Below is a small trained network, with its code and all its weights. Each question gives an input and a target symbol and asks what happens when units are switched off, that is, made to give their printed mean instead of their output.

import numpy as np


def w(rows, s, z=0):
    codes = np.array(rows[::2]) - 128.0
    scale = np.full(codes.shape[1], s)
    scale[-1] = z or s
    return codes * scale


def f(y):
    return np.maximum(y, 0)


def softmax(a):
    e = np.exp(a - a.max(-1, keepdims=True))
    return e / e.sum(-1, keepdims=True)


def log_softmax(a):
    a = a - a.max(-1, keepdims=True)
    return a - np.log(np.exp(a).sum(-1, keepdims=True))


def net(x, mask):
    ids = ['αβδζηθλξπστφψω'.index(c) for c in x.split()]
    T = len(ids)
    res = E[ids] + P[:T]
    u = 0
    for l in range(3):
        r = res
        for j in range(2):
            rows = slice(3 * j, 3 * j + 3)
            q, k, v = (r @ M[l][rows].T for M in (Q, K, V))
            z = softmax(np.where(np.tri(T) > 0, q @ k.T / 3**0.5, -1e9)) @ v
            o = O[l][rows]
            res = res + np.where(mask[u + j], z, o[:, -1]) @ o[:, :-1]
        u += 2
        y = f(res @ A[l][:, :-1].T + A[l][:, -1])
        res = res + np.where(mask[u : u + 4], y, B[l][:, -1]) @ B[l][:, :-1]
        u += 4
    return log_softmax(res[-1] @ U[:, :-1].T + U[:, -1])


Q, K, V, O, A, B = {}, {}, {}, {}, {}, {}
E = w([
[123,104,104,123],'α',
[109,104,116,91],'β',
[110,103,123,68],'δ',
[136,101,126,6],'ζ',
[150,104,111,47],'η',
[29,95,151,241],'θ',
[164,100,105,156],'λ',
[133,105,102,95],'ξ',
[184,106,76,157],'π',
[32,99,186,58],'σ',
[121,102,113,66],'τ',
[119,108,105,90],'φ',
[140,103,106,102],'ψ',
[196,104,86,86],'ω',
],0.013)
P = w([
[109,54,99,82],'0',
[98,174,218,130],'1',
[143,75,108,103],'2',
[111,200,191,145],'3',
[154,87,98,108],'4',
[93,232,149,108],'5',
[162,96,95,116],'6',
[107,240,151,132],'7',
[157,110,77,109],'8',
[108,251,145,134],'9',
[148,124,62,101],'10',
[144,244,187,143],'11',
[169,118,71,109],'12',
],0.013)
Q[0] = w([
[146,155,162,132],'0.h1',
[168,83,175,180],'0.h1',
[115,125,100,123],'0.h1',
[125,9,123,159],'0.h2',
[134,49,149,138],'0.h2',
[82,89,21,71],'0.h2',
],0.012)
K[0] = w([
[136,118,190,134],'0.h1',
[139,175,158,137],'0.h1',
[121,126,100,115],'0.h1',
[174,108,127,205],'0.h2',
[245,90,127,215],'0.h2',
[234,83,31,169],'0.h2',
],0.012)
V[0] = w([
[93,252,44,141],'0.h1',
[144,75,124,89],'0.h1',
[105,2,77,142],'0.h1',
[124,136,131,141],'0.h2',
[115,151,92,109],'0.h2',
[122,140,123,143],'0.h2',
],0.0077)
O[0] = w([
[60,125,45,4,33],'0.h1',
[194,126,148,174,174],'0.h1',
[211,55,254,199,252],'0.h1',
[118,135,110,108,117],'0.h2',
[167,128,152,159,129],'0.h2',
[115,137,110,115,113],'0.h2',
],0.0055,0.0035)
A[0] = w([
[124,247,189,132,253],'0.n1',
[116,139,128,154,82],'0.n2',
[206,73,54,125,100],'0.n3',
[137,191,191,89,116],'0.n4',
],0.015,0.0049)
B[0] = w([
[140,162,222,221,249],'0.n1',
[117,138,112,91,143],'0.n2',
[200,254,112,116,191],'0.n3',
[151,124,80,194,182],'0.n4',
],0.013,0.011)
Q[1] = w([
[163,129,188,59],'1.h1',
[115,197,151,177],'1.h1',
[219,152,98,72],'1.h1',
[160,228,132,251],'1.h2',
[138,88,76,127],'1.h2',
[116,128,142,51],'1.h2',
],0.016)
K[1] = w([
[169,148,164,190],'1.h1',
[158,180,100,38],'1.h1',
[236,68,246,173],'1.h1',
[13,197,15,34],'1.h2',
[136,152,186,197],'1.h2',
[206,72,130,98],'1.h2',
],0.012)
V[1] = w([
[107,137,76,127],'1.h1',
[110,144,167,103],'1.h1',
[86,154,109,103],'1.h1',
[252,132,79,117],'1.h2',
[66,170,13,254],'1.h2',
[159,34,89,254],'1.h2',
],0.0084)
O[1] = w([
[66,113,133,122,71],'1.h1',
[169,124,142,126,125],'1.h1',
[90,108,144,122,62],'1.h1',
[224,44,172,158,255],'1.h2',
[2,72,129,173,135],'1.h2',
[84,113,16,108,131],'1.h2',
],0.0086,0.012)
A[1] = w([
[106,44,118,71,109],'1.n1',
[86,79,184,13,205],'1.n2',
[192,183,209,135,116],'1.n3',
[83,107,138,207,255],'1.n4',
],0.011,0.0028)
B[1] = w([
[118,158,177,36,136],'1.n1',
[254,99,160,18,130],'1.n2',
[5,124,80,77,253],'1.n3',
[244,112,54,71,185],'1.n4',
],0.0089,0.045)
Q[2] = w([
[98,226,130,103],'2.h1',
[128,182,73,193],'2.h1',
[188,87,61,150],'2.h1',
[102,159,228,86],'2.h2',
[53,90,153,66],'2.h2',
[78,6,124,208],'2.h2',
],0.015)
K[2] = w([
[43,97,153,148],'2.h1',
[133,164,148,201],'2.h1',
[189,97,110,195],'2.h1',
[96,128,216,94],'2.h2',
[109,183,171,161],'2.h2',
[67,27,103,252],'2.h2',
],0.015)
V[2] = w([
[119,148,116,43],'2.h1',
[161,162,53,107],'2.h1',
[197,107,159,85],'2.h1',
[121,254,192,175],'2.h2',
[91,82,131,161],'2.h2',
[186,76,100,128],'2.h2',
],0.0077)
O[2] = w([
[184,133,79,254,189],'2.h1',
[145,170,211,134,209],'2.h1',
[97,215,105,168,104],'2.h1',
[53,76,34,148,9],'2.h2',
[65,102,166,81,105],'2.h2',
[162,199,157,83,140],'2.h2',
],0.0056,0.014)
A[2] = w([
[91,106,255,245,156],'2.n1',
[37,180,217,247,92],'2.n2',
[199,94,219,215,93],'2.n3',
[54,103,126,81,2],'2.n4',
],0.012,0.0088)
B[2] = w([
[231,28,169,115,230],'2.n1',
[127,122,17,253,219],'2.n2',
[2,130,190,97,254],'2.n3',
[91,94,254,242,192],'2.n4',
],0.015,0.006)
U = w([
[254,124,122,77,254],'α',
[92,64,44,50,208],'β',
[6,69,73,74,185],'δ',
[99,111,140,162,58],'ζ',
[172,100,95,153,25],'η',
[125,179,193,149,124],'θ',
[132,94,144,112,84],'λ',
[161,106,127,141,92],'ξ',
[120,73,162,81,36],'π',
[125,173,86,176,47],'σ',
[115,100,115,130,86],'τ',
[134,99,116,129,92],'φ',
[163,106,131,144,107],'ψ',
[172,73,154,137,56],'ω',
],0.0074,0.0059)

Each question gives the input, a string of symbols that net reads in full, and the target symbol t.
The units are the heads (3 rows each of Q, K, V and O) and the neurons (one row each of A and B). Each row of codes is followed by its name. A weight is (code - 128) times the scale printed after its matrix; where a second scale follows, it is the last column's (O, A, B and U).
mask holds one flag per unit, layer by layer, with each layer's heads first. A switched-off unit (its flag False) gives its mean, the last column of its rows in O or B, instead of its output. The means were averaged over made-up inputs and are rounded, as every weight is.
A unit's drop is (log p(t) with every unit on - log p(t) with that unit switched off) / (log p(t) with every unit on - log p(t) with every unit switched off).
The circuit of an input: a set's keep is (log p(t) with only the set's units on - log p(t) with every unit switched off) / (log p(t) with every unit on - log p(t) with every unit switched off). Starting from the 12 units with the biggest drops (on a tie, the unit counted first), units are removed one at a time, each time the one whose removal leaves the highest keep (on an exact tie, the one counted first), for as long as the keep stays at least 0.8.
units of the circuit, in order: the units of the circuit, biggest drop first
unit that matters most: the unit with the biggest drop
k most important neurons: the k neurons with the biggest drops, biggest first
top k neurons in layer l: the k neurons of layer l with the biggest drops, biggest first
input η ξ η θ θ θ θ θ θ η ω β, target ω: 3 most important neurons : 2.n1, 0.n1, 0.n3
input ω η τ φ α δ ψ π σ, target α: 2 most important neurons : 1.n3, 0.n1
input τ θ θ π θ θ θ π, target θ: 4 most important neurons : 1.n3, 0.n1, 0.n3, 2.n3
input δ δ ω β ξ π θ θ τ θ σ η, target σ: units of the circuit, in order : 1.n4, 2.n2
input σ σ σ δ σ σ σ σ σ π π ω, target π: 4 most important neurons : 1.n4, 0.n3, 2.n3, 2.n1
input η ω δ π π θ θ θ θ θ ζ σ, target ζ: units of the circuit, in order : 0.n1, 2.n4, 1.n3, 2.h2
input φ α β ζ θ θ ψ σ δ σ ξ ω θ, target δ: 3 most important neurons : 0.n3, 0.n1, 0.n4
input φ δ σ ψ, target σ: unit that matters most : 1.h2
input θ σ σ θ ψ ξ ξ ω ξ θ σ σ, target σ: units of the circuit, in order : 0.n1, 2.n2
input θ θ ω θ σ δ, target σ: units of the circuit, in order : 1.h2, 1.n4, 2.n2
input σ η ω θ δ, target α: units of the circuit, in order : 0.n1, 1.h1, 2.h2
input θ ψ ω π ω τ θ θ σ α, target σ: units of the circuit, in order : 0.n1, 2.n2
input θ ξ θ π θ θ, target θ: units of the circuit, in order : 1.n3, 0.n1, 1.h2, 2.h2
input θ ψ π θ, target π: top 3 neurons in layer 2 : 2.n3, 2.n1, 2.n2
input θ α θ θ ζ λ ω τ θ θ σ, target α: units of the circuit, in order : 1.n3
input σ δ σ π σ σ ω θ τ σ δ σ σ, target δ: 2 most important neurons : 0.n3, 0.n1
input θ σ ξ φ ξ ω σ η σ ω, target σ: 2 most important neurons : 1.n4, 2.n2
input η θ ω λ σ η θ, target β: 4 most important neurons : 1.n3, 0.n3, 0.n1, 1.n4
input ζ θ τ θ δ ξ σ θ θ σ θ η, target θ: 3 most important neurons : 1.n3, 1.n4, 0.n1
input ξ θ ω ψ α σ θ θ π η, target π: 3 most important neurons : 1.n4, 0.n1, 0.n3
input θ σ α η ω λ θ ζ θ θ β, target α: unit that matters most : 0.n4
input θ θ τ θ θ ζ, target θ: 4 most important neurons : 1.n3, 0.n1, 0.n3, 2.n3
input ω ψ ω β σ ω θ ξ σ ζ ω ω, target ω: 4 most important neurons : 0.n3, 2.n1, 1.n3, 0.n1
input σ α ζ η θ, target α: 2 most important neurons : 1.n3, 1.n4
input θ θ λ σ σ θ β θ σ θ, target σ: top 2 neurons in layer 1 : 1.n4, 1.n3
input ω θ σ σ σ σ ξ ψ ω θ δ σ, target δ: top 3 neurons in layer 0 : 0.n1, 0.n4, 0.n3
